Below is a small trained network, with its code and all its weights. Each question gives an input and a class and asks what happens when units are switched off, that is, made to give their printed mean instead of their output.

import numpy as np


def w(rows, s, z=0):
    codes = np.array(rows[::2]) - 128.0
    scale = np.full(codes.shape[1], s)
    scale[-1] = z or s
    return codes * scale


def f(y):
    return y / 2 * (1 + np.tanh(0.7978845608 * (y + 0.044715 * y**3)))


def log_softmax(a):
    a = a - a.max(-1, keepdims=True)
    return a - np.log(np.exp(a).sum(-1, keepdims=True))


def net(x, mask):
    res = np.array(x, float).reshape(1, 8) / 4 @ E
    y = f(res @ A[0][:, :-1].T + A[0][:, -1])
    res = res + np.where(mask, y, B[0][:, -1]) @ B[0][:, :-1]
    return log_softmax(res[-1] @ U[:, :-1].T + U[:, -1])


A, B = {}, {}
E = w([
[149,123,6,105,182,247,155,159,126,143,142],'x0',
[104,126,135,164,70,225,130,234,182,145,128],'x1',
[133,105,124,171,134,138,85,82,146,201,221],'x2',
[40,73,158,147,112,136,66,172,113,169,117],'x3',
[67,184,53,131,215,133,99,114,101,207,100],'x4',
[105,142,191,128,120,208,92,12,85,15,2],'x5',
[109,185,187,109,204,149,123,151,225,172,166],'x6',
[115,159,86,32,89,84,156,167,55,98,127],'x7',
],0.0062)
A[0] = w([
[184,124,189,123,24,88,173,108,109,29,73,240],'neuron 1',
[149,134,80,117,166,187,163,128,120,83,84,60],'neuron 2',
[111,148,97,153,151,126,131,199,172,206,166,176],'neuron 3',
[157,213,77,15,203,61,223,121,102,120,117,195],'neuron 4',
[124,187,191,175,227,106,64,2,168,142,107,244],'neuron 5',
[128,183,124,49,151,99,180,163,138,132,135,252],'neuron 6',
[111,158,129,148,146,168,154,229,227,189,181,242],'neuron 7',
[84,88,249,142,94,68,103,134,178,140,172,188],'neuron 8',
[7,147,152,122,118,121,54,145,74,125,32,125],'neuron 9',
[134,139,64,106,103,163,137,90,76,111,122,43],'neuron 10',
[36,130,112,118,92,96,99,162,81,117,71,195],'neuron 11',
[164,181,93,43,155,116,191,126,81,83,135,173],'neuron 12',
[122,111,124,135,141,106,113,51,77,95,78,160],'neuron 13',
[128,171,167,178,166,128,69,45,163,147,105,157],'neuron 14',
[148,102,73,173,133,43,109,142,109,227,223,184],'neuron 15',
],0.0067,0.002)
B[0] = w([
[146,182,130,187,77,119,180,119,98,85,51,227],'neuron 1',
[92,100,115,137,139,94,122,156,178,156,120,159],'neuron 2',
[159,149,94,151,106,159,161,61,122,118,98,214],'neuron 3',
[182,143,93,132,88,60,146,121,201,196,147,210],'neuron 4',
[255,224,153,98,114,157,125,97,133,118,159,243],'neuron 5',
[172,168,120,119,103,108,148,106,146,147,133,181],'neuron 6',
[171,174,124,131,128,196,167,65,115,96,101,255],'neuron 7',
[130,140,175,104,105,72,117,167,153,130,159,230],'neuron 8',
[109,108,152,82,153,154,62,148,54,89,157,201],'neuron 9',
[137,124,140,91,132,125,111,137,167,159,172,147],'neuron 10',
[150,145,125,98,115,173,87,95,72,111,146,173],'neuron 11',
[177,134,117,121,96,87,125,127,178,178,153,177],'neuron 12',
[168,162,140,110,119,152,142,98,120,109,128,186],'neuron 13',
[189,182,151,92,140,173,106,107,117,115,155,194],'neuron 14',
[107,92,66,167,84,73,141,92,102,150,100,233],'neuron 15',
],0.0099,0.0079)
U = w([
[147,143,102,170,90,120,173,105,139,132,91,143],'0',
[69,68,84,137,134,119,99,120,96,150,123,122],'1',
[142,147,156,90,131,202,106,120,98,93,139,137],'2',
[81,97,112,157,213,160,137,147,176,133,94,110],'3',
[87,108,163,156,109,67,123,174,121,107,107,118],'4',
[17,134,155,169,253,72,138,188,156,146,152,3],'5',
[136,122,137,77,112,84,101,144,175,171,200,120],'6',
],0.013)

Each question gives the input, the list of numbers given to net, and the class t.
The units are the neurons (one row each of A and B). Each row of codes is followed by its name. A weight is (code - 128) times the scale printed after its matrix; where a second scale follows, it is the last column's (A, B and U).
mask holds one flag per neuron, in row order. A switched-off neuron (its flag False) gives its mean, the last column of its row in B, instead of its output. The means were averaged over made-up inputs and are rounded, as every weight is.
A unit's drop is (log p(t) with every unit on - log p(t) with that unit switched off) / (log p(t) with every unit on - log p(t) with every unit switched off).
The circuit of an input: a set's keep is (log p(t) with only the set's units on - log p(t) with every unit switched off) / (log p(t) with every unit on - log p(t) with every unit switched off). Starting from the 12 units with the biggest drops (on a tie, the unit counted first), units are removed one at a time, each time the one whose removal leaves the highest keep (on an exact tie, the one counted first), for as long as the keep stays at least 0.8.
circuit, biggest first: the units of the circuit, biggest drop first
most important unit: the unit with the biggest drop
k most important neurons: the k neurons with the biggest drops, biggest first
drop when u is switched off: that unit's drop, to one decimal
input [-7,6,-1,4,-1,8,-6,2], class 2: circuit, biggest first	[neuron 9]
input [-1,-7,-6,8,-3,-1,-1,1], class 2: 2 most important neurons	[neuron 11; neuron 15]
input [-7,-5,-6,1,8,-4,8,-7], class 2: 2 most important neurons	[neuron 5; neuron 14]
input [-7,4,-3,7,2,-3,-5,-7], class 4: circuit, biggest first	[neuron 8; neuron 5]
input [-5,-1,0,2,-4,1,-7,-1], class 4: circuit, biggest first	[neuron 7; neuron 5]
input [-3,-3,-8,4,-5,6,-8,-3], class 2: 2 most important neurons	[neuron 9; neuron 11]
input [4,8,3,4,8,-3,8,-8], class 0: 3 most important neurons	[neuron 3; neuron 15; neuron 9]
input [6,4,-3,8,7,-6,-7,-5], class 1: 3 most important neurons	[neuron 5; neuron 1; neuron 4]
input [1,2,-6,8,2,-3,-7,2], class 1: 3 most important neurons	[neuron 5; neuron 7; neuron 14]
input [-1,-2,-8,-1,7,-8,0,7], class 6: 2 most important neurons	[neuron 1; neuron 4]
input [5,-3,-3,-8,4,-6,2,7], class 6: 3 most important neurons	[neuron 4; neuron 12; neuron 1]
input [3,-8,6,6,-5,-6,-3,-4], class 1: drop when neuron 15 is switched off	0.2
input [-2,5,5,-3,2,1,6,-3], class 2: drop when neuron 14 is switched off	0.1
input [-1,-6,-2,-1,7,6,3,-5], class 2: drop when neuron 6 is switched off	0.0
input [-1,2,8,8,8,-6,6,-4], class 0: most important unit	neuron 15
